Below are the code and all the weights of a small trained network. Each question names an input and a class and asks about switching units off, where a switched-off unit gives its printed mean instead of its output.

import numpy as np


def w(rows, s, z=0):
    codes = np.array(rows[::2]) - 128.0
    scale = np.full(codes.shape[1], s)
    scale[-1] = z or s
    return codes * scale


def f(y):
    return np.maximum(y, 0)


def log_softmax(a):
    a = a - a.max(-1, keepdims=True)
    return a - np.log(np.exp(a).sum(-1, keepdims=True))


def net(x, mask):
    res = np.array(x, float).reshape(1, 7) / 4 @ E
    y = f(res @ A[0][:, :-1].T + A[0][:, -1])
    res = res + np.where(mask, y, B[0][:, -1]) @ B[0][:, :-1]
    return log_softmax(res[-1] @ U[:, :-1].T + U[:, -1])


A, B = {}, {}
E = w([
[146,3,108,89],'x0',
[123,162,42,231],'x1',
[61,214,87,57],'x2',
[27,197,112,64],'x3',
[76,120,185,124],'x4',
[39,62,138,140],'x5',
[43,165,181,167],'x6',
],0.0064)
A[0] = w([
[63,163,187,81,188],'n0',
[122,94,136,110,110],'n1',
[129,166,144,35,141],'n2',
[167,186,130,166,208],'n3',
[76,113,118,6,199],'n4',
[141,101,111,88,77],'n5',
[164,187,140,174,163],'n6',
[135,133,64,121,191],'n7',
[118,159,148,197,169],'n8',
[149,116,86,125,204],'n9',
[145,104,153,128,154],'n10',
[112,140,94,105,134],'n11',
[121,133,166,82,165],'n12',
[207,100,87,162,255],'n13',
[88,81,141,88,107],'n14',
[160,96,126,81,151],'n15',
[168,96,140,74,92],'n16',
],0.013,0.0047)
B[0] = w([
[141,254,75,147,233],'n0',
[75,121,180,90,159],'n1',
[170,169,112,208,203],'n2',
[177,126,152,27,219],'n3',
[127,226,44,152,250],'n4',
[37,106,206,116,155],'n5',
[156,94,65,116,206],'n6',
[123,108,57,64,194],'n7',
[183,95,208,28,199],'n8',
[156,7,42,51,189],'n9',
[137,78,128,96,171],'n10',
[142,120,127,84,165],'n11',
[169,195,78,202,184],'n12',
[188,31,153,33,254],'n13',
[89,164,137,133,182],'n14',
[148,90,106,161,190],'n15',
[46,202,181,76,182],'n16',
],0.0053,0.0083)
U = w([
[77,191,110,236,49],'0',
[90,80,167,66,25],'1',
[169,236,199,144,124],'2',
[91,128,166,150,2],'3',
[116,91,63,59,204],'4',
[170,101,219,132,227],'5',
[7,175,106,122,185],'6',
],0.011,0.0044)

Each question gives the input, the list of numbers given to net, and the class t.
The units are the neurons (one row each of A and B). Each row of codes is followed by its name. A weight is (code - 128) times the scale printed after its matrix; where a second scale follows, it is the last column's (A, B and U).
mask holds one flag per neuron, in row order. A switched-off neuron (its flag False) gives its mean, the last column of its row in B, instead of its output. The means were averaged over made-up inputs and are rounded, as every weight is.
A unit's drop is (log p(t) with every unit on - log p(t) with that unit switched off) / (log p(t) with every unit on - log p(t) with every unit switched off).
The circuit of an input: a set's keep is (log p(t) with only the set's units on - log p(t) with every unit switched off) / (log p(t) with every unit on - log p(t) with every unit switched off). Starting from the 12 units with the biggest drops (on a tie, the unit counted first), units are removed one at a time, each time the one whose removal leaves the highest keep (on an exact tie, the one counted first), for as long as the keep stays at least 0.8.
units of the circuit, in order: the units of the circuit, biggest drop first
most important unit: the unit with the biggest drop
top k neurons: the k neurons with the biggest drops, biggest first
drop of u: that unit's drop, to one decimal
input [6,3,1,8,2,5,-6], class 6: units of the circuit, in order -> (n13 n4 n14)
input [-7,4,-1,-4,-8,6,8], class 5: most important unit -> n8
input [5,-4,5,7,8,-8,-6], class 2: units of the circuit, in order -> (n2 n0)
input [5,1,8,4,-2,-2,-2], class 6: units of the circuit, in order -> (n13 n4)
input [-4,-6,6,8,-1,1,-4], class 0: top 2 neurons -> (n2 n4)
input [3,-2,7,6,-1,-5,6], class 2: top 2 neurons -> (n2 n0)
input [6,-1,6,3,2,-2,-8], class 6: top 2 neurons -> (n4 n16)
input [7,-5,-6,2,2,-5,7], class 2: drop of n13 -> 0.2
input [-3,-3,3,6,5,5,2], class 0: drop of n8 -> 0.0
input [-5,-6,5,-3,1,6,5], class 0: drop of n3 -> 0.1
